Nuda: [ 42.5  -2.6   4.6 -43.8 -21.3   6.1   3.7  17.3 -88.7 -21.5  10.0 -24.1
 -40.6  16.6   6.5  18.1  15.6 -49.1 -27.3  47.5  26.4  22.5  43.5  18.1
  -1.5 -42.3  -2.9   8.2 -23.7 -18.1  16.0 -34.5 -48.8 -25.9  78.9  17.3]
Gad: [ 30.5   1.5  -2.2 -12.7 -37.4 -40.3  54.2  49.6 -28.3  -2.1 -39.8  14.7
 -13.4  10.2  -0.2  48.7 -29.6   7.1 -29.6  46.4 -33.1  -8.3 -11.5 -42.4
 -23.9  45.5  48.8  39.6  26.8  -9.7  20.2 -36.1  36.3   8.2 -40.5 -19.2]
Semat: [ 29.6 -37.8  17.6 -28.0   2.8 -17.0  77.1  57.4 -93.4  -4.3 -20.1 -15.0
   2.2  13.5   5.1  33.5 -12.3  -4.5 -41.0  22.0  -8.1  29.1  12.2   5.1
 -12.5  -9.9  41.7  28.9  -0.2   9.2  30.7 -40.9 -36.2  -9.8  -5.5  15.2]
fiso: [ 54.7  25.5  14.3 -29.2 -70.5 -24.1 -34.2  -4.0 -12.5  -7.8 -10.1   3.5
 -62.4  17.2  12.4  19.7   8.6 -62.4   9.0  71.5  28.6 -27.6  18.2 -26.8
 -23.7   2.1 -12.1  -5.2   6.9 -40.3   7.1  -3.7  15.5 -10.0  66.4  -6.2]
pum: [ -6.3 -23.9  -9.0 -29.1 -51.0 -31.7 -21.8  27.4 -55.7  -9.0 -47.7  29.1
 -21.6  23.1  53.6   0.7 -40.7  -7.4   0.7  46.0  -5.9 -24.7  24.6 -65.9
  19.9  -0.6   3.7 -10.3  19.7 -48.0  26.4 -28.7  47.0  16.6   3.7 -16.3]
where: [-6.2] => fiso, 35
find: [ 30.5   1.6  -2.3 -12.8 -37.5 -40.4  54.2  49.8 -28.2  -2.1 -39.7  14.7
 -13.4  10.2  -0.2  48.7 -29.7   7.0 -29.6  46.4 -33.2  -8.4 -11.5 -42.3
 -24.0  45.4  48.9  39.6  26.8  -9.6  20.2 -36.1  36.5   8.2 -40.5 -19.1] => Gad

mevu: [  1.7   8.5 -22.4   8.4   9.8]
leton: [ -8.8 -71.0  33.4  -6.0  13.4]
bure: [-11.6   9.7  15.6 -11.2 -14.8]
find: [  1.7   8.6 -22.4   8.3   9.7] => mevu
find: [-11.6   9.7  15.7 -11.1 -14.9] => bure
where: [8.4] => mevu, 3
where: [9.8] => mevu, 4
find: [ -8.8 -70.8  33.5  -6.1  13.2] => leton
where: [-11.6] => bure, 0

Sut: [-72.9 -69.6  19.1 -75.7 -54.1 -36.1  52.5  61.8  91.2  69.3 -49.9  81.1
 -55.7 -46.3 -72.8 -34.7  90.6 -99.2  78.6 -51.0 -65.1  70.9  84.9  14.6
 -66.8 -30.6  -6.0  75.9 -73.3  19.0 -65.3 -60.9 -52.1 -77.6 -57.9  -5.2]
varad: [-66.7 -60.9  57.5 -67.1 -63.5 -43.8  45.5  33.3  70.8 -54.8 -48.7  63.2
 -68.7 -51.1 -64.5 -44.8  69.5  58.2  55.9 -55.5 -64.0  58.5  66.4  63.9
 -43.6  14.8  28.7  44.2 -74.2  65.5 -78.3 -67.7 -53.1 -61.7 -62.5  49.4]
zug: [ 58.2  55.3 -55.2  55.3  64.4  42.1 -38.6 -18.8 -53.7  41.1  39.2 -53.3
  48.6  60.2  52.6  47.1 -52.0 -62.7 -41.0  57.9  60.2 -39.9 -35.3 -67.7
  18.6 -16.4 -28.0 -37.4  57.4 -52.2  63.0  48.6  56.2  32.4  52.4 -45.9]
Vuf: [-70.1 -64.6  44.8 -66.4 -63.7 -45.2  59.6  33.2  73.9 -64.3 -46.9  67.0
 -65.5 -51.1 -71.3 -52.7  73.2  38.1  65.0 -62.1 -62.0  62.7  67.4  35.0
 -57.3  -4.8  12.2  62.7 -66.0  41.9 -80.8 -59.4 -47.7 -59.0 -59.7  33.3]
lifo: [-66.2 -69.7  54.6 -71.6 -66.6 -55.7  70.3  28.0  74.6 -69.3 -43.1  67.8
 -68.1 -69.9 -66.2 -63.7  80.5  54.8  63.5 -70.4 -66.8  59.6  67.2  53.0
 -57.9  10.9  29.2  60.3 -77.3  63.8 -65.3 -69.1 -62.6 -58.0 -68.0  48.4]
Senod: [-72.9 -69.6  19.1 -75.7 -54.1 -36.1  52.5  61.8  91.2 -56.0 -49.9  81.1
 -55.7 -46.3 -72.8 -34.7  90.6  16.5  78.6 -51.0 -65.1  70.9  84.9  14.6
 -66.8 -30.6  -6.0  75.9 -73.3  19.0 -65.3 -60.9 -52.1 -77.6 -57.9  -5.2]
find: [-66.2 -69.8  54.5 -71.4 -66.6 -55.6  70.1  27.9  74.7 -69.3 -43.2  67.9
 -68.0 -70.0 -66.3 -63.8  80.7  54.9  63.3 -70.4 -66.9  59.7  67.2  53.2
 -58.0  10.9  28.9  60.2 -77.4  63.9 -65.2 -69.1 -62.5 -58.0 -67.7  48.4] => lifo
find: [-66.7 -60.8  57.5 -67.1 -63.5 -43.8  45.5  33.3  70.8 -54.8 -48.7  63.2
 -68.7 -51.2 -64.5 -44.8  69.5  58.2  55.9 -55.6 -64.0  58.5  66.4  63.9
 -43.5  14.7  28.7  44.2 -74.3  65.5 -78.3 -67.6 -53.1 -61.7 -62.5  49.4] => varad
find: [ 58.2  55.3 -55.2  55.3  64.4  42.1 -38.6 -18.8 -53.7  41.1  39.2 -53.4
  48.7  60.2  52.7  47.1 -52.0 -62.7 -41.0  57.9  60.2 -39.9 -35.3 -67.7
  18.6 -16.4 -28.0 -37.4  57.4 -52.1  63.0  48.6  56.2  32.4  52.4 -45.9] => zug
where: [16.5] => Senod, 17

ratur: [-35.0 -64.5 -32.1 -32.0]
Miva: [-35.0 -64.5 -32.1  75.6]
fizut: [-46.2 -60.1  85.3  69.0]
where: [-46.2] => fizut, 0
where: [69.0] => fizut, 3

